Here is a tiny trained network, its code and every weight. The questions are about switching its units off for an input and a class, where a switched-off unit gives its printed mean instead of its output.

import numpy as np


def w(rows, s, z=0):
    codes = np.array(rows[::2]) - 128.0
    scale = np.full(codes.shape[1], s)
    scale[-1] = z or s
    return codes * scale


def f(y):
    return np.maximum(y, 0)


def log_softmax(a):
    a = a - a.max(-1, keepdims=True)
    return a - np.log(np.exp(a).sum(-1, keepdims=True))


def net(x, mask):
    res = np.array(x, float).reshape(1, 4) / 4 @ E
    y = f(res @ A[0][:, :-1].T + A[0][:, -1])
    res = res + np.where(mask, y, B[0][:, -1]) @ B[0][:, :-1]
    return log_softmax(res[-1] @ U[:, :-1].T + U[:, -1])


A, B = {}, {}
E = w([
[153,254,133],'x0',
[239,77,196],'x1',
[104,106,255],'x2',
[127,128,129],'x3',
],0.0067)
A[0] = w([
[132,120,122,247],'neuron 0',
[114,70,118,211],'neuron 1',
[121,153,161,111],'neuron 2',
[214,117,25,93],'neuron 3',
[195,130,151,98],'neuron 4',
[84,131,92,92],'neuron 5',
[179,178,27,65],'neuron 6',
[26,143,109,87],'neuron 7',
[124,115,198,124],'neuron 8',
[251,93,111,77],'neuron 9',
[166,249,119,155],'neuron 10',
[112,57,127,103],'neuron 11',
[114,81,127,179],'neuron 12',
[119,130,143,106],'neuron 13',
[178,126,137,96],'neuron 14',
[201,230,188,99],'neuron 15',
[72,134,114,69],'neuron 16',
[93,192,131,109],'neuron 17',
[125,139,157,150],'neuron 18',
[75,104,170,111],'neuron 19',
[72,122,181,90],'neuron 20',
[108,149,173,80],'neuron 21',
[143,82,54,88],'neuron 22',
[118,39,86,33],'neuron 23',
[150,113,70,76],'neuron 24',
[140,138,124,254],'neuron 25',
[175,116,55,71],'neuron 26',
[162,134,162,115],'neuron 27',
[91,135,172,79],'neuron 28',
[60,161,118,95],'neuron 29',
[130,144,197,136],'neuron 30',
[63,118,103,81],'neuron 31',
[211,125,156,100],'neuron 32',
[186,111,136,86],'neuron 33',
[69,149,243,70],'neuron 34',
[176,125,154,87],'neuron 35',
],0.012,0.006)
B[0] = w([
[21,83,116,228],'neuron 0',
[163,73,102,212],'neuron 1',
[139,139,102,149],'neuron 2',
[90,193,100,204],'neuron 3',
[131,135,174,170],'neuron 4',
[142,135,169,162],'neuron 5',
[148,166,109,211],'neuron 6',
[169,131,211,190],'neuron 7',
[113,161,96,185],'neuron 8',
[143,145,192,195],'neuron 9',
[190,79,91,254],'neuron 10',
[219,131,113,174],'neuron 11',
[172,97,119,189],'neuron 12',
[123,135,122,132],'neuron 13',
[135,136,159,153],'neuron 14',
[212,72,86,218],'neuron 15',
[147,134,178,151],'neuron 16',
[166,105,160,181],'neuron 17',
[105,131,110,160],'neuron 18',
[146,155,94,167],'neuron 19',
[130,164,98,161],'neuron 20',
[139,152,110,145],'neuron 21',
[136,164,81,170],'neuron 22',
[240,100,90,163],'neuron 23',
[123,164,105,155],'neuron 24',
[5,84,120,236],'neuron 25',
[119,176,108,168],'neuron 26',
[126,129,148,161],'neuron 27',
[132,153,112,146],'neuron 28',
[150,128,187,176],'neuron 29',
[95,149,96,185],'neuron 30',
[165,136,178,161],'neuron 31',
[135,136,189,184],'neuron 32',
[145,137,167,158],'neuron 33',
[117,199,92,191],'neuron 34',
[136,138,164,156],'neuron 35',
],0.03,0.0071)
U = w([
[203,84,56,90],'0',
[121,254,62,105],'1',
[141,160,221,118],'2',
[121,95,94,244],'3',
[66,84,107,84],'4',
],0.0072,0.011)

Each question gives the input, the list of numbers given to net, and the class t.
The units are the neurons (one row each of A and B). Each row of codes is followed by its name. A weight is (code - 128) times the scale printed after its matrix; where a second scale follows, it is the last column's (A, B and U).
mask holds one flag per neuron, in row order. A switched-off neuron (its flag False) gives its mean, the last column of its row in B, instead of its output. The means were averaged over made-up inputs and are rounded, as every weight is.
A unit's drop is (log p(t) with every unit on - log p(t) with that unit switched off) / (log p(t) with every unit on - log p(t) with every unit switched off).
The circuit of an input: a set's keep is (log p(t) with only the set's units on - log p(t) with every unit switched off) / (log p(t) with every unit on - log p(t) with every unit switched off). Starting from the 12 units with the biggest drops (on a tie, the unit counted first), units are removed one at a time, each time the one whose removal leaves the highest keep (on an exact tie, the one counted first), for as long as the keep stays at least 0.8.
units of the circuit, in order: the units of the circuit, biggest drop first
most important unit: the unit with the biggest drop
top k neurons: the k neurons with the biggest drops, biggest first
drop of u: that unit's drop, to one decimal
input [2,-6,6,4], class 1: most important unit : neuron 34
input [-5,-7,-5,7], class 2: units of the circuit, in order : [neuron 7; neuron 31]
input [4,8,-6,-1], class 2: top 2 neurons : [neuron 9; neuron 32]
input [-2,-5,4,-5], class 2: units of the circuit, in order : [neuron 7; neuron 10]
input [5,7,1,1], class 2: top 4 neurons : [neuron 32; neuron 9; neuron 4; neuron 1]
input [-4,8,-8,-3], class 1: top 2 neurons : [neuron 3; neuron 22]
input [-2,4,-3,1], class 2: units of the circuit, in order : [neuron 9; neuron 10]
input [3,1,4,-4], class 1: top 2 neurons : [neuron 34; neuron 1]
input [2,-6,5,-3], class 2: top 2 neurons : [neuron 7; neuron 29]
input [8,-2,-1,-4], class 0: top 2 neurons : [neuron 10; neuron 15]
input [3,0,-5,5], class 1: top 2 neurons : [neuron 3; neuron 6]
input [8,3,7,-2], class 0: top 3 neurons : [neuron 15; neuron 10; neuron 3]
input [5,-3,6,6], class 1: top 2 neurons : [neuron 34; neuron 1]
input [6,-3,-5,5], class 0: units of the circuit, in order : [neuron 10]
input [2,-6,4,-4], class 2: top 2 neurons : [neuron 7; neuron 29]
input [8,5,6,-1], class 0: top 2 neurons : [neuron 15; neuron 10]
input [8,-7,1,0], class 0: drop of neuron 10 : 1.6
input [-4,-6,2,-3], class 2: drop of neuron 10 : 0.2
input [6,1,8,1], class 1: drop of neuron 34 : 1.1
